Below are the code and all the weights of a small trained network. Each question names an input and a class and asks about switching units off, where a switched-off unit gives its printed mean instead of its output.

import numpy as np


def w(rows, s, z=0):
    codes = np.array(rows[::2]) - 128.0
    scale = np.full(codes.shape[1], s)
    scale[-1] = z or s
    return codes * scale


def f(y):
    return np.maximum(y, 0)


def log_softmax(a):
    a = a - a.max(-1, keepdims=True)
    return a - np.log(np.exp(a).sum(-1, keepdims=True))


def net(x, mask):
    res = np.array(x, float).reshape(1, 4) / 4 @ E
    y = f(res @ A[0][:, :-1].T + A[0][:, -1])
    res = res + np.where(mask, y, B[0][:, -1]) @ B[0][:, :-1]
    return log_softmax(res[-1] @ U[:, :-1].T + U[:, -1])


A, B = {}, {}
E = w([
[128,127,128,127],'x0',
[117,138,140,252],'x1',
[148,62,47,122],'x2',
[44,172,87,128],'x3',
],0.017)
A[0] = w([
[141,75,48,105,138],'n0',
[247,83,82,129,155],'n1',
[95,188,154,145,137],'n2',
[173,114,160,128,212],'n3',
[123,45,68,154,160],'n4',
[114,172,190,174,171],'n5',
[124,106,145,105,125],'n6',
[115,83,102,112,176],'n7',
[130,169,174,61,170],'n8',
[69,128,38,104,113],'n9',
[153,166,175,190,138],'n10',
[138,74,47,228,39],'n11',
[166,110,146,161,114],'n12',
[109,88,144,203,185],'n13',
[174,118,97,112,127],'n14',
[233,115,168,131,255],'n15',
[94,172,17,85,182],'n16',
[51,162,89,125,193],'n17',
],0.015,0.0074)
B[0] = w([
[137,180,85,88,221],'n0',
[172,178,147,121,236],'n1',
[89,82,111,137,203],'n2',
[222,96,128,134,197],'n3',
[126,157,185,58,220],'n4',
[125,99,100,175,229],'n5',
[140,138,150,124,151],'n6',
[121,165,142,103,184],'n7',
[149,63,205,96,212],'n8',
[98,139,110,101,221],'n9',
[128,115,94,175,218],'n10',
[115,10,198,95,222],'n11',
[147,131,124,148,174],'n12',
[148,78,122,175,220],'n13',
[155,162,117,109,171],'n14',
[239,126,142,115,251],'n15',
[80,137,141,106,248],'n16',
[57,86,169,129,234],'n17',
],0.014,0.016)
U = w([
[176,89,163,139,254],'0',
[66,101,198,146,186],'1',
[174,240,133,135,47],'2',
[51,202,60,106,33],'3',
[196,134,39,245,48],'4',
[42,116,59,214,93],'5',
],0.013,0.004)

Each question gives the input, the list of numbers given to net, and the class t.
The units are the neurons (one row each of A and B). Each row of codes is followed by its name. A weight is (code - 128) times the scale printed after its matrix; where a second scale follows, it is the last column's (A, B and U).
mask holds one flag per neuron, in row order. A switched-off neuron (its flag False) gives its mean, the last column of its row in B, instead of its output. The means were averaged over made-up inputs and are rounded, as every weight is.
A unit's drop is (log p(t) with every unit on - log p(t) with that unit switched off) / (log p(t) with every unit on - log p(t) with every unit switched off).
The circuit of an input: a set's keep is (log p(t) with only the set's units on - log p(t) with every unit switched off) / (log p(t) with every unit on - log p(t) with every unit switched off). Starting from the 12 units with the biggest drops (on a tie, the unit counted first), units are removed one at a time, each time the one whose removal leaves the highest keep (on an exact tie, the one counted first), for as long as the keep stays at least 0.8.
units of the circuit, in order: the units of the circuit, biggest drop first
k most important neurons: the k neurons with the biggest drops, biggest first
drop of u: that unit's drop, to one decimal
input [3,-4,-5,1], class 1: units of the circuit, in order -> n15
input [-1,1,0,4], class 5: units of the circuit, in order -> n8, n4, n15
input [-8,0,1,1], class 3: units of the circuit, in order -> n11, n8, n15
input [7,-8,1,-8], class 2: units of the circuit, in order -> n1, n11
input [-4,8,-6,1], class 5: 2 most important neurons -> n15, n2
input [8,8,6,1], class 1: 4 most important neurons -> n15, n11, n3, n4
input [-6,-6,-1,6], class 1: 2 most important neurons -> n8, n17
input [0,0,0,2], class 1: 2 most important neurons -> n0, n10
input [-1,0,6,8], class 3: 3 most important neurons -> n0, n9, n8
input [-7,1,-7,-1], class 4: drop of n11 -> 0.2
input [3,2,7,4], class 1: drop of n11 -> 2.0
input [-6,-2,5,2], class 3: drop of n4 -> 0.0
